Below is a small trained network, with its code and all its weights. Each question gives an input and a class and asks what happens when units are switched off, that is, made to give their printed mean instead of their output.

import numpy as np


def w(rows, s, z=0):
    codes = np.array(rows[::2]) - 128.0
    scale = np.full(codes.shape[1], s)
    scale[-1] = z or s
    return codes * scale


def f(y):
    return np.maximum(y, 0)


def log_softmax(a):
    a = a - a.max(-1, keepdims=True)
    return a - np.log(np.exp(a).sum(-1, keepdims=True))


def net(x, mask):
    res = np.array(x, float).reshape(1, 2) / 4 @ E
    y = f(res @ A[0][:, :-1].T + A[0][:, -1])
    res = res + np.where(mask, y, B[0][:, -1]) @ B[0][:, :-1]
    return log_softmax(res[-1] @ U[:, :-1].T + U[:, -1])


A, B = {}, {}
E = w([
[14,76,36,47],'x0',
[94,52,176,249],'x1',
],0.012)
A[0] = w([
[150,143,82,123,253],'neuron 0',
[48,92,78,121,93],'neuron 1',
[206,198,208,158,91],'neuron 2',
[74,81,144,196,77],'neuron 3',
[109,104,117,106,206],'neuron 4',
[153,181,67,99,83],'neuron 5',
[74,119,122,130,180],'neuron 6',
[152,199,123,78,88],'neuron 7',
[78,98,169,170,208],'neuron 8',
[47,104,133,211,118],'neuron 9',
[131,221,90,90,157],'neuron 10',
[198,217,190,120,170],'neuron 11',
[87,79,42,79,116],'neuron 12',
[46,110,8,111,129],'neuron 13',
],0.015,0.016)
B[0] = w([
[196,171,197,94,240],'neuron 0',
[118,86,158,155,198],'neuron 1',
[106,54,182,200,237],'neuron 2',
[53,150,98,162,176],'neuron 3',
[191,128,116,153,205],'neuron 4',
[4,150,122,186,170],'neuron 5',
[207,103,165,157,192],'neuron 6',
[25,141,130,169,176],'neuron 7',
[154,208,139,109,224],'neuron 8',
[51,220,137,203,196],'neuron 9',
[74,221,105,148,212],'neuron 10',
[164,106,187,189,250],'neuron 11',
[137,95,155,185,228],'neuron 12',
[156,99,134,202,251],'neuron 13',
],0.012,0.018)
U = w([
[94,200,127,164,149],'0',
[176,29,154,178,88],'1',
[252,194,149,122,255],'2',
[87,99,106,79,107],'3',
[74,125,73,129,89],'4',
[180,177,96,99,85],'5',
[84,106,125,87,90],'6',
[131,135,100,114,86],'7',
],0.017,0.0097)

Each question gives the input, the list of numbers given to net, and the class t.
The units are the neurons (one row each of A and B). Each row of codes is followed by its name. A weight is (code - 128) times the scale printed after its matrix; where a second scale follows, it is the last column's (A, B and U).
mask holds one flag per neuron, in row order. A switched-off neuron (its flag False) gives its mean, the last column of its row in B, instead of its output. The means were averaged over made-up inputs and are rounded, as every weight is.
A unit's drop is (log p(t) with every unit on - log p(t) with that unit switched off) / (log p(t) with every unit on - log p(t) with every unit switched off).
The circuit of an input: a set's keep is (log p(t) with only the set's units on - log p(t) with every unit switched off) / (log p(t) with every unit on - log p(t) with every unit switched off). Starting from the 12 units with the biggest drops (on a tie, the unit counted first), units are removed one at a time, each time the one whose removal leaves the highest keep (on an exact tie, the one counted first), for as long as the keep stays at least 0.8.
units of the circuit, in order: the units of the circuit, biggest drop first
unit that matters most: the unit with the biggest drop
top k neurons: the k neurons with the biggest drops, biggest first
drop when u is switched off: that unit's drop, to one decimal
input [-4,-1], class 1: units of the circuit, in order	(neuron 2)
input [2,3], class 2: units of the circuit, in order	(neuron 5; neuron 2)
input [2,-3], class 2: units of the circuit, in order	(neuron 9; neuron 2)
input [-8,-8], class 0: top 3 neurons	(neuron 10; neuron 7; neuron 5)
input [-8,-7], class 1: top 3 neurons	(neuron 2; neuron 11; neuron 9)
input [-3,3], class 2: units of the circuit, in order	(neuron 5; neuron 8)
input [3,3], class 2: units of the circuit, in order	(neuron 2; neuron 5)
input [-7,-6], class 1: top 3 neurons	(neuron 2; neuron 11; neuron 9)
input [-6,6], class 0: top 2 neurons	(neuron 9; neuron 8)
input [2,4], class 0: top 2 neurons	(neuron 9; neuron 3)
input [-6,7], class 0: drop when neuron 8 is switched off	0.1
input [-3,-5], class 0: drop when neuron 7 is switched off	0.2
input [-5,-7], class 0: drop when neuron 10 is switched off	0.2
input [4,-2], class 1: unit that matters most	neuron 8
